Here is a tiny trained network, its code and every weight. The questions are about switching its units off for an input and a class, where a switched-off unit gives its printed mean instead of its output.

import numpy as np


def w(rows, s, z=0):
    codes = np.array(rows[::2]) - 128.0
    scale = np.full(codes.shape[1], s)
    scale[-1] = z or s
    return codes * scale


def norm(h):
    return h / np.sqrt((h * h).mean(-1, keepdims=True) + 1e-5)


def f(y):
    return y / 2 * (1 + np.tanh(0.7978845608 * (y + 0.044715 * y**3)))


def log_softmax(a):
    a = a - a.max(-1, keepdims=True)
    return a - np.log(np.exp(a).sum(-1, keepdims=True))


def net(x, mask):
    res = np.array(x, float).reshape(1, 3) / 4 @ E
    u = 0
    for l in range(2):
        y = f(norm(res) @ A[l][:, :-1].T + A[l][:, -1])
        res = res + np.where(mask[u : u + 8], y, B[l][:, -1]) @ B[l][:, :-1]
        u += 8
    return log_softmax(norm(res)[-1] @ U[:, :-1].T + U[:, -1])


A, B = {}, {}
E = w([
[221,125,176,107,8,105],'x0',
[3,69,201,248,26,45],'x1',
[181,217,75,115,162,23],'x2',
],0.003)
A[0] = w([
[108,104,118,93,130,196,138],'0.n1',
[60,146,116,212,147,84,252],'0.n2',
[82,88,174,174,112,121,73],'0.n3',
[166,136,134,110,99,145,3],'0.n4',
[2,103,132,145,157,159,196],'0.n5',
[144,168,90,81,204,136,98],'0.n6',
[47,128,112,158,158,122,112],'0.n7',
[144,117,165,118,123,140,40],'0.n8',
],0.0089,0.0023)
B[0] = w([
[125,141,111,194,166,135,170],'0.n1',
[85,2,217,213,182,95,251],'0.n2',
[213,176,122,85,122,124,215],'0.n3',
[67,116,149,154,100,132,131],'0.n4',
[191,118,179,171,192,17,254],'0.n5',
[188,190,76,87,113,112,202],'0.n6',
[116,82,186,142,80,108,188],'0.n7',
[96,119,141,132,121,159,125],'0.n8',
],0.0064,0.0058)
A[1] = w([
[149,201,86,64,114,20,116],'1.n1',
[119,110,155,114,91,76,206],'1.n2',
[106,114,136,149,137,39,76],'1.n3',
[93,103,152,152,136,1,13],'1.n4',
[75,77,138,109,96,89,13],'1.n5',
[57,111,97,110,199,81,60],'1.n6',
[191,143,120,101,96,151,177],'1.n7',
[93,90,143,181,173,50,249],'1.n8',
],0.0073,0.0018)
B[1] = w([
[145,119,76,140,218,231,178],'1.n1',
[188,171,125,129,193,84,180],'1.n2',
[110,67,147,192,211,213,188],'1.n3',
[93,47,169,173,255,189,227],'1.n4',
[161,178,122,125,126,139,137],'1.n5',
[100,121,204,153,53,179,134],'1.n6',
[62,131,156,173,123,44,173],'1.n7',
[187,35,232,234,145,64,254],'1.n8',
],0.006,0.0066)
U = w([
[143,28,207,194,215,95,201],'0',
[54,91,128,105,51,228,85],'1',
[139,174,173,89,16,73,125],'2',
[185,208,8,63,186,146,175],'3',
[39,97,104,69,136,112,2],'4',
],0.011,0.0053)

Each question gives the input, the list of numbers given to net, and the class t.
The units are the neurons (one row each of A and B). Each row of codes is followed by its name. A weight is (code - 128) times the scale printed after its matrix; where a second scale follows, it is the last column's (A, B and U).
mask holds one flag per neuron, layer by layer. A switched-off neuron (its flag False) gives its mean, the last column of its row in B, instead of its output. The means were averaged over made-up inputs and are rounded, as every weight is.
A unit's drop is (log p(t) with every unit on - log p(t) with that unit switched off) / (log p(t) with every unit on - log p(t) with every unit switched off).
k most important neurons: the k neurons with the biggest drops, biggest first
top k neurons in layer l: the k neurons of layer l with the biggest drops, biggest first
input [6,-2,-1], class 2: 4 most important neurons	[0.n5 0.n2 1.n4 1.n8]
input [3,0,-5], class 2: top 3 neurons in layer 1	[1.n4 1.n8 1.n3]
input [7,4,-6], class 2: 3 most important neurons	[0.n2 0.n5 1.n4]
input [7,-4,-2], class 2: 2 most important neurons	[0.n2 1.n4]
input [6,4,-3], class 2: top 3 neurons in layer 0	[0.n5 0.n2 0.n3]
input [3,-2,-3], class 1: 2 most important neurons	[0.n5 0.n2]
input [7,1,-4], class 2: 2 most important neurons	[0.n2 0.n5]
input [7,-5,-5], class 1: top 3 neurons in layer 1	[1.n8 1.n2 1.n4]
input [6,0,7], class 3: 3 most important neurons	[0.n2 0.n5 1.n8]
input [8,-5,-7], class 1: 2 most important neurons	[0.n5 1.n8]
input [8,-2,-4], class 2: 3 most important neurons	[0.n2 1.n4 0.n5]
input [4,1,-8], class 2: top 2 neurons in layer 0	[0.n2 0.n3]
